Here is a tiny trained network, its code and every weight. The questions are about switching its units off for an input and a target symbol, where a switched-off unit gives its printed mean instead of its output.

import numpy as np


def w(rows, s, z=0):
    codes = np.array(rows[::2]) - 128.0
    scale = np.full(codes.shape[1], s)
    scale[-1] = z or s
    return codes * scale


def softmax(a):
    e = np.exp(a - a.max(-1, keepdims=True))
    return e / e.sum(-1, keepdims=True)


def log_softmax(a):
    a = a - a.max(-1, keepdims=True)
    return a - np.log(np.exp(a).sum(-1, keepdims=True))


def net(x, mask):
    ids = ['ΛΦαβδεζ'.index(c) for c in x.split()]
    T = len(ids)
    res = E[ids] + P[:T]
    u = 0
    for l in range(3):
        r = res
        for j in range(2):
            rows = slice(3 * j, 3 * j + 3)
            q, k, v = (r @ M[l][rows].T for M in (Q, K, V))
            z = softmax(np.where(np.tri(T) > 0, q @ k.T / 3**0.5, -1e9)) @ v
            o = O[l][rows]
            res = res + np.where(mask[u + j], z, o[:, -1]) @ o[:, :-1]
        u += 2
    return log_softmax(res[-1] @ U[:, :-1].T + U[:, -1])


Q, K, V, O = {}, {}, {}, {}
E = w([
[112,254,123],'Λ',
[42,184,85],'Φ',
[209,106,159],'α',
[52,166,105],'β',
[83,142,58],'δ',
[153,95,124],'ε',
[32,168,106],'ζ',
],0.0072)
P = w([
[22,178,166],'0',
[248,237,65],'1',
[88,191,133],'2',
[63,43,166],'3',
[254,231,142],'4',
[134,57,46],'5',
[46,64,119],'6',
[225,223,193],'7',
[14,136,106],'8',
[158,68,45],'9',
[214,227,203],'10',
[115,72,77],'11',
[130,100,13],'12',
[182,223,219],'13',
],0.0099)
Q[0] = w([
[204,70,115],'L0H1',
[105,59,148],'L0H1',
[185,146,126],'L0H1',
[61,189,162],'L0H2',
[116,108,254],'L0H2',
[87,157,67],'L0H2',
],0.0077)
K[0] = w([
[80,84,108],'L0H1',
[112,53,131],'L0H1',
[99,146,108],'L0H1',
[102,137,190],'L0H2',
[151,255,137],'L0H2',
[59,104,142],'L0H2',
],0.0098)
V[0] = w([
[66,133,86],'L0H1',
[206,71,112],'L0H1',
[133,131,254],'L0H1',
[126,33,126],'L0H2',
[98,235,111],'L0H2',
[57,103,47],'L0H2',
],0.0084)
O[0] = w([
[60,139,2,160],'L0H1',
[176,77,152,36],'L0H1',
[67,206,231,94],'L0H1',
[203,15,121,41],'L0H2',
[98,197,105,255],'L0H2',
[171,70,52,175],'L0H2',
],0.006,0.0047)
Q[1] = w([
[58,249,94],'L1H1',
[61,255,29],'L1H1',
[245,171,118],'L1H1',
[24,143,62],'L1H2',
[17,157,239],'L1H2',
[214,70,111],'L1H2',
],0.0049)
K[1] = w([
[229,64,98],'L1H1',
[223,91,114],'L1H1',
[154,254,133],'L1H1',
[87,103,90],'L1H2',
[50,81,190],'L1H2',
[205,196,158],'L1H2',
],0.0067)
V[1] = w([
[213,122,162],'L1H1',
[52,177,231],'L1H1',
[2,126,157],'L1H1',
[175,203,177],'L1H2',
[110,60,3],'L1H2',
[91,73,211],'L1H2',
],0.0052)
O[1] = w([
[168,116,181,48],'L1H1',
[24,154,142,117],'L1H1',
[60,139,130,139],'L1H1',
[64,196,196,152],'L1H2',
[254,157,71,153],'L1H2',
[116,54,76,3],'L1H2',
],0.0083,0.0041)
Q[2] = w([
[128,148,122],'L2H1',
[217,115,102],'L2H1',
[254,112,182],'L2H1',
[11,69,101],'L2H2',
[106,106,20],'L2H2',
[83,192,211],'L2H2',
],0.0077)
K[2] = w([
[156,117,129],'L2H1',
[150,178,157],'L2H1',
[143,247,107],'L2H1',
[156,47,48],'L2H2',
[145,89,138],'L2H2',
[79,104,108],'L2H2',
],0.013)
V[2] = w([
[74,109,127],'L2H1',
[112,111,176],'L2H1',
[134,156,137],'L2H1',
[73,146,4],'L2H2',
[82,165,183],'L2H2',
[128,145,218],'L2H2',
],0.012)
O[2] = w([
[229,118,21,145],'L2H1',
[133,50,98,106],'L2H1',
[25,110,138,147],'L2H1',
[117,26,185,252],'L2H2',
[180,49,64,206],'L2H2',
[158,152,3,118],'L2H2',
],0.0059,0.021)
U = w([
[253,33,52,3],'Λ',
[21,50,107,164],'Φ',
[201,190,29,189],'α',
[145,82,146,137],'β',
[125,219,167,159],'δ',
[147,171,124,170],'ε',
[107,67,136,140],'ζ',
],0.0058,0.0039)

Each question gives the input, a string of symbols that net reads in full, and the target symbol t.
The units are the heads (3 rows each of Q, K, V and O). Each row of codes is followed by its name. A weight is (code - 128) times the scale printed after its matrix; where a second scale follows, it is the last column's (O and U).
mask holds one flag per head, layer by layer. A switched-off head (its flag False) gives its mean, the last column of its rows in O, instead of its output. The means were averaged over made-up inputs and are rounded, as every weight is.
A unit's drop is (log p(t) with every unit on - log p(t) with that unit switched off) / (log p(t) with every unit on - log p(t) with every unit switched off).
The circuit of an input: a set's keep is (log p(t) with only the set's units on - log p(t) with every unit switched off) / (log p(t) with every unit on - log p(t) with every unit switched off). Starting from all 6 units, units are removed one at a time, each time the one whose removal leaves the highest keep (on an exact tie, the one counted first), for as long as the keep stays at least 0.8.
units of the circuit, in order: the units of the circuit, biggest drop first
most important unit: the unit with the biggest drop
heads that matter: for each layer, one digit per head in row order, 1 if its drop is at least 0.15 and else 0, layers parted by /
drop of u: that unit's drop, to one decimal
input Λ Λ ε Λ δ Λ β α, target Λ: heads that matter => 11 / 11 / 01
input δ δ Λ Λ Λ, target δ: most important unit => L2H1
input δ Λ Λ Λ δ ζ ε ε, target δ: heads that matter => 11 / 01 / 11
input Λ α δ Λ δ Λ α Φ α Λ δ β Φ ε, target Λ: units of the circuit, in order => L2H2, L1H1, L1H2, L0H1
input δ δ Λ δ α, target δ: units of the circuit, in order => L1H2, L2H1, L2H2, L0H1
input Λ Λ α Λ Φ, target Λ: heads that matter => 11 / 11 / 11
input Λ δ Λ Λ Λ δ ζ β δ α Λ ζ Λ β, target Λ: units of the circuit, in order => L2H2, L1H1, L1H2, L0H2
input Λ β ζ Λ Λ Φ α Λ, target Λ: units of the circuit, in order => L2H2, L1H1, L1H2, L0H1
input α Λ β δ ζ α α β Λ Λ α Λ Λ ζ, target α: units of the circuit, in order => L2H2, L1H1, L0H1, L0H2
input Λ δ β Φ ε δ δ Λ ζ δ Φ, target Λ: units of the circuit, in order => L2H2, L1H1, L0H2, L1H2
input Λ Λ β Λ Λ Λ δ Λ δ α ζ Λ ε ε, target Λ: units of the circuit, in order => L2H2, L1H1, L1H2, L0H2
input α Λ Λ Φ α β β Φ, target α: units of the circuit, in order => L2H2, L0H1, L1H1
input α Φ Λ ε δ Λ δ Λ α ε Λ α δ δ, target α: heads that matter => 10 / 00 / 01
input α δ Φ α Λ Λ δ ε, target α: units of the circuit, in order => L2H2, L0H1
input δ Λ ε δ ζ, target δ: drop of L1H1 => 0.1
input δ δ Λ Λ α δ Λ ε β Λ δ, target δ: drop of L0H2 => 0.2
input α δ Λ, target α: drop of L0H2 => 0.1
input δ δ ε ε Λ ε δ Λ ε Λ β, target δ: drop of L2H1 => 0.6
